Here is a tiny trained network, its code and every weight. The questions are about switching its units off for an input and a target symbol, where a switched-off unit gives its printed mean instead of its output.

import numpy as np


def w(rows, s, z=0):
    codes = np.array(rows[::2]) - 128.0
    scale = np.full(codes.shape[1], s)
    scale[-1] = z or s
    return codes * scale


def norm(h):
    return h / np.sqrt((h * h).mean(-1, keepdims=True) + 1e-5)


def f(y):
    return np.maximum(y, 0)


def softmax(a):
    e = np.exp(a - a.max(-1, keepdims=True))
    return e / e.sum(-1, keepdims=True)


def log_softmax(a):
    a = a - a.max(-1, keepdims=True)
    return a - np.log(np.exp(a).sum(-1, keepdims=True))


def net(x, mask):
    ids = ['αγδεθξτφψω'.index(c) for c in x.split()]
    T = len(ids)
    res = E[ids] + P[:T]
    r = norm(res)
    for j in range(2):
        rows = slice(4 * j, 4 * j + 4)
        q, k, v = (r @ M[0][rows].T for M in (Q, K, V))
        z = softmax(np.where(np.tri(T) > 0, q @ k.T / 4**0.5, -1e9)) @ v
        o = O[0][rows]
        res = res + np.where(mask[j], z, o[:, -1]) @ o[:, :-1]
    y = f(norm(res) @ A[0][:, :-1].T + A[0][:, -1])
    res = res + np.where(mask[2:14], y, B[0][:, -1]) @ B[0][:, :-1]
    return log_softmax(norm(res)[-1] @ U[:, :-1].T + U[:, -1])


Q, K, V, O, A, B = {}, {}, {}, {}, {}, {}
E = w([
[127,119,129,138,133],'α',
[132,122,132,133,135],'γ',
[128,117,130,128,131],'δ',
[124,116,128,131,129],'ε',
[31,249,16,176,253],'θ',
[132,122,132,125,130],'ξ',
[126,115,129,124,129],'τ',
[133,121,131,124,131],'φ',
[127,118,129,133,131],'ψ',
[136,124,134,126,133],'ω',
],0.0023)
P = w([
[141,86,104,136,175],'0',
[116,97,161,154,155],'1',
[72,115,193,105,130],'2',
[174,166,68,166,89],'3',
[149,110,89,106,166],'4',
[111,143,175,166,80],'5',
[47,146,155,86,140],'6',
[173,120,132,165,106],'7',
[124,108,144,110,125],'8',
[112,187,84,134,92],'9',
[134,133,9,54,141],'10',
[120,83,173,169,70],'11',
],0.0012)
Q[0] = w([
[245,252,4,127,44],'H0',
[250,11,4,7,250],'H0',
[243,252,5,202,11],'H0',
[4,229,50,8,252],'H0',
[168,58,42,101,42],'H1',
[155,49,149,74,130],'H1',
[167,60,37,118,29],'H1',
[133,131,69,178,46],'H1',
],0.0043)
K[0] = w([
[244,4,252,231,20],'H0',
[16,14,252,5,32],'H0',
[236,4,252,252,19],'H0',
[250,20,73,4,237],'H0',
[83,230,89,176,166],'H1',
[53,182,164,59,167],'H1',
[96,240,85,177,171],'H1',
[170,224,57,192,140],'H1',
],0.0043)
V[0] = w([
[148,162,75,165,172],'H0',
[59,151,94,204,145],'H0',
[197,219,184,118,209],'H0',
[105,180,147,212,165],'H0',
[102,56,142,104,12],'H1',
[106,98,61,168,165],'H1',
[6,188,66,85,231],'H1',
[26,119,220,80,154],'H1',
],0.0021)
O[0] = w([
[187,121,60,102,174,128],'H0',
[74,194,64,64,177,118],'H0',
[189,9,3,126,27,125],'H0',
[72,103,5,49,107,144],'H0',
[238,48,130,147,200,50],'H1',
[127,108,140,110,72,255],'H1',
[79,188,86,187,28,85],'H1',
[163,141,45,121,105,180],'H1',
],0.0032,0.00054)
A[0] = w([
[100,148,104,97,255,98],'N0',
[92,95,4,43,182,40],'N1',
[96,160,133,72,182,136],'N2',
[116,234,130,196,51,89],'N3',
[82,75,129,126,145,106],'N4',
[165,50,150,203,55,115],'N5',
[104,74,134,162,188,145],'N6',
[161,104,137,206,81,67],'N7',
[173,47,113,154,86,2],'N8',
[94,204,193,130,176,83],'N9',
[155,99,191,158,107,24],'N10',
[135,104,107,97,41,147],'N11',
],0.0024,0.0026)
B[0] = w([
[30,130,86,154,132,176],'N0',
[166,251,116,138,157,169],'N1',
[124,82,110,124,145,183],'N2',
[164,164,70,96,202,151],'N3',
[180,115,116,124,156,156],'N4',
[73,168,105,160,117,249],'N5',
[159,149,131,98,99,191],'N6',
[163,88,194,67,170,145],'N7',
[204,31,4,221,50,150],'N8',
[189,112,168,115,112,168],'N9',
[48,209,190,221,41,142],'N10',
[169,120,155,113,161,218],'N11',
],0.0034,0.0019)
U = w([
[4,252,4,87,252,186],'α',
[251,247,48,4,252,191],'γ',
[168,14,241,11,136,53],'δ',
[21,6,250,9,244,86],'ε',
[67,165,63,19,32,1],'θ',
[14,243,251,242,5,52],'ξ',
[182,93,249,104,181,57],'τ',
[4,239,252,252,5,184],'φ',
[4,4,138,7,250,196],'ψ',
[252,4,4,252,5,255],'ω',
],0.0043,0.0042)

Each question gives the input, a string of symbols that net reads in full, and the target symbol t.
The units are the heads (4 rows each of Q, K, V and O) and the neurons (one row each of A and B). Each row of codes is followed by its name. A weight is (code - 128) times the scale printed after its matrix; where a second scale follows, it is the last column's (O, A, B and U).
mask holds one flag per unit, heads first, then neurons. A switched-off unit (its flag False) gives its mean, the last column of its rows in O or B, instead of its output. The means were averaged over made-up inputs and are rounded, as every weight is.
A unit's drop is (log p(t) with every unit on - log p(t) with that unit switched off) / (log p(t) with every unit on - log p(t) with every unit switched off).
The circuit of an input: a set's keep is (log p(t) with only the set's units on - log p(t) with every unit switched off) / (log p(t) with every unit on - log p(t) with every unit switched off). Starting from the 12 units with the biggest drops (on a tie, the unit counted first), units are removed one at a time, each time the one whose removal leaves the highest keep (on an exact tie, the one counted first), for as long as the keep stays at least 0.8.
circuit, biggest first: the units of the circuit, biggest drop first
k most important neurons: the k neurons with the biggest drops, biggest first
which heads matter: for each layer, one digit per head in row order, 1 if its drop is at least 0.15 and else 0, layers parted by /
input ω ψ ω α ω α φ, target ω: circuit, biggest first -> (H0 H1)
input ξ ω ε φ φ ω ω γ τ, target ω: circuit, biggest first -> (H1 H0)
input ω ε φ φ ξ ω ε ω ε, target ε: circuit, biggest first -> (H0 N5 N1)
input φ α ψ ω, target α: most important neuron -> (N0)
input γ φ ψ φ α φ γ δ τ, target γ: circuit, biggest first -> (H1 N1)
input ε γ ω τ ω ω ω φ ψ, target ω: circuit, biggest first -> (H1 H0)
input δ φ θ ω ε φ δ ψ, target α: circuit, biggest first -> (N3 H0)
input α δ ε, target α: circuit, biggest first -> (H1 H0)
input ψ ω φ ε φ, target φ: which heads matter -> 10
input τ ψ δ ε γ ξ ε θ ε, target γ: circuit, biggest first -> (N1 H0)
input ω ψ γ ω ω ω ε, target ω: circuit, biggest first -> (H0 H1)
input ξ ω ω ω ω ω ω ξ ξ, target ω: which heads matter -> 11
input ψ ε ψ θ ω φ ξ ω ψ ω φ ω, target γ: circuit, biggest first -> (H0 N1)
input ε δ ω γ ω ω α φ ω ψ ω α, target ψ: which heads matter -> 10
input ω ξ γ ξ ω ψ ε α ξ ε θ φ, target α: circuit, biggest first -> (H0)
input δ ψ ψ ω θ ω ψ, target γ: which heads matter -> 00
input ω ω ω φ φ ω ξ ω ω ω τ, target ω: which heads matter -> 10
input ψ ω δ ω ε φ ξ ψ, target φ: which heads matter -> 11
input ω φ ω ω φ φ ξ ψ ψ ψ, target ψ: which heads matter -> 01
input ε ω ω ω ψ, target ω: most important neuron -> (N5)
input γ ψ θ ω, target α: circuit, biggest first -> (N3 H1)
input δ ω ω φ ψ α ω ε, target α: 2 most important neurons -> (N0 N1)
input ω γ δ ω δ φ φ ψ ω α, target ψ: which heads matter -> 01
